Here is a tiny trained network, its code and every weight. The questions are about switching its units off for an input and a target symbol, where a switched-off unit gives its printed mean instead of its output.

import numpy as np


def w(rows, s, z=0):
    codes = np.array(rows[::2]) - 128.0
    scale = np.full(codes.shape[1], s)
    scale[-1] = z or s
    return codes * scale


def norm(h):
    return h / np.sqrt((h * h).mean(-1, keepdims=True) + 1e-5)


def f(y):
    return y / 2 * (1 + np.tanh(0.7978845608 * (y + 0.044715 * y**3)))


def softmax(a):
    e = np.exp(a - a.max(-1, keepdims=True))
    return e / e.sum(-1, keepdims=True)


def log_softmax(a):
    a = a - a.max(-1, keepdims=True)
    return a - np.log(np.exp(a).sum(-1, keepdims=True))


def net(x, mask):
    ids = ['αβγδεηθλμπστφψω'.index(c) for c in x.split()]
    T = len(ids)
    res = E[ids] + P[:T]
    r = norm(res)
    for j in range(2):
        rows = slice(3 * j, 3 * j + 3)
        q, k, v = (r @ M[0][rows].T for M in (Q, K, V))
        z = softmax(np.where(np.tri(T) > 0, q @ k.T / 3**0.5, -1e9)) @ v
        o = O[0][rows]
        res = res + np.where(mask[j], z, o[:, -1]) @ o[:, :-1]
    y = f(norm(res) @ A[0][:, :-1].T + A[0][:, -1])
    res = res + np.where(mask[2:18], y, B[0][:, -1]) @ B[0][:, :-1]
    return log_softmax(norm(res)[-1] @ U[:, :-1].T + U[:, -1])


Q, K, V, O, A, B = {}, {}, {}, {}, {}, {}
E = w([
[129,125,118],'α',
[104,179,176],'β',
[87,164,133],'γ',
[130,128,127],'δ',
[124,123,123],'ε',
[169,103,122],'η',
[130,125,126],'θ',
[140,111,93],'λ',
[175,166,122],'μ',
[124,247,165],'π',
[159,180,185],'σ',
[136,193,41],'τ',
[127,131,126],'φ',
[124,128,124],'ψ',
[127,131,127],'ω',
],0.013)
P = w([
[117,140,197],'0',
[145,247,126],'1',
[141,255,135],'2',
[141,243,134],'3',
[212,45,202],'4',
[128,46,193],'5',
[142,28,195],'6',
],0.00077)
Q[0] = w([
[66,210,131],'H0',
[90,160,109],'H0',
[92,254,116],'H0',
[167,11,226],'H1',
[144,52,241],'H1',
[92,216,50],'H1',
],0.0056)
K[0] = w([
[85,76,186],'H0',
[110,76,158],'H0',
[32,67,165],'H0',
[171,210,48],'H1',
[145,254,29],'H1',
[83,45,233],'H1',
],0.0055)
V[0] = w([
[126,175,126],'H0',
[23,50,172],'H0',
[194,82,60],'H0',
[130,26,127],'H1',
[180,81,134],'H1',
[153,107,254],'H1',
],0.0031)
O[0] = w([
[96,75,147,184],'H0',
[233,130,74,23],'H0',
[106,198,171,81],'H0',
[185,182,161,7],'H1',
[124,173,167,77],'H1',
[145,63,254,115],'H1',
],0.0031,0.0017)
A[0] = w([
[84,202,138,177],'N0',
[81,52,168,113],'N1',
[114,89,70,149],'N2',
[119,121,131,128],'N3',
[158,153,96,117],'N4',
[128,128,127,128],'N5',
[141,106,74,119],'N6',
[67,144,120,138],'N7',
[117,97,84,111],'N8',
[167,175,133,121],'N9',
[99,122,91,128],'N10',
[254,57,143,2],'N11',
[110,91,87,127],'N12',
[184,183,152,157],'N13',
[176,112,193,175],'N14',
[120,131,108,118],'N15',
],0.0067,0.0031)
B[0] = w([
[126,62,47,242],'N0',
[87,236,186,227],'N1',
[164,233,195,251],'N2',
[115,153,132,135],'N3',
[218,80,171,133],'N4',
[128,129,128,128],'N5',
[178,167,184,172],'N6',
[116,187,79,206],'N7',
[145,198,173,178],'N8',
[148,78,139,145],'N9',
[139,205,128,184],'N10',
[1,72,5,124],'N11',
[137,198,172,204],'N12',
[133,22,150,201],'N13',
[56,107,134,183],'N14',
[151,153,122,133],'N15',
],0.0039,0.0017)
U = w([
[132,151,155,83],'α',
[25,108,181,163],'β',
[60,143,39,86],'γ',
[129,126,141,93],'δ',
[136,126,76,74],'ε',
[104,71,64,253],'η',
[105,142,146,80],'θ',
[246,188,132,146],'λ',
[229,75,116,210],'μ',
[132,145,136,65],'π',
[173,91,236,125],'σ',
[162,159,2,94],'τ',
[110,95,121,155],'φ',
[98,138,96,140],'ψ',
[123,143,124,88],'ω',
],0.013,0.0051)

Each question gives the input, a string of symbols that net reads in full, and the target symbol t.
The units are the heads (3 rows each of Q, K, V and O) and the neurons (one row each of A and B). Each row of codes is followed by its name. A weight is (code - 128) times the scale printed after its matrix; where a second scale follows, it is the last column's (O, A, B and U).
mask holds one flag per unit, heads first, then neurons. A switched-off unit (its flag False) gives its mean, the last column of its rows in O or B, instead of its output. The means were averaged over made-up inputs and are rounded, as every weight is.
A unit's drop is (log p(t) with every unit on - log p(t) with that unit switched off) / (log p(t) with every unit on - log p(t) with every unit switched off).
The circuit of an input: a set's keep is (log p(t) with only the set's units on - log p(t) with every unit switched off) / (log p(t) with every unit on - log p(t) with every unit switched off). Starting from the 12 units with the biggest drops (on a tie, the unit counted first), units are removed one at a time, each time the one whose removal leaves the highest keep (on an exact tie, the one counted first), for as long as the keep stays at least 0.8.
units of the circuit, in order: the units of the circuit, biggest drop first
unit that matters most: the unit with the biggest drop
top k neurons: the k neurons with the biggest drops, biggest first
heads that matter: for each layer, one digit per head in row order, 1 if its drop is at least 0.15 and else 0, layers parted by /
drop of u: that unit's drop, to one decimal
input α π ψ, target τ: units of the circuit, in order	N1; H1
input ψ λ α, target λ: heads that matter	00
input δ ε θ σ, target σ: unit that matters most	N13
input ψ ω σ, target σ: heads that matter	00
input η θ ε, target η: units of the circuit, in order	H1; N0; N2
input π ψ β α ω, target λ: heads that matter	01
input α ψ α δ, target τ: heads that matter	11
input ψ η ψ, target λ: heads that matter	10
input δ τ φ, target β: heads that matter	01
input δ ψ ω δ, target β: units of the circuit, in order	H1; N14
input ψ ψ ψ λ, target λ: heads that matter	00
input δ ψ τ ψ σ δ δ, target λ: heads that matter	01
input η η α, target η: drop of N12	0.0
input δ δ δ, target β: drop of N2	0.1
input ε ε ψ, target μ: drop of H1	0.2
input σ δ φ π μ, target μ: top neuron	N4
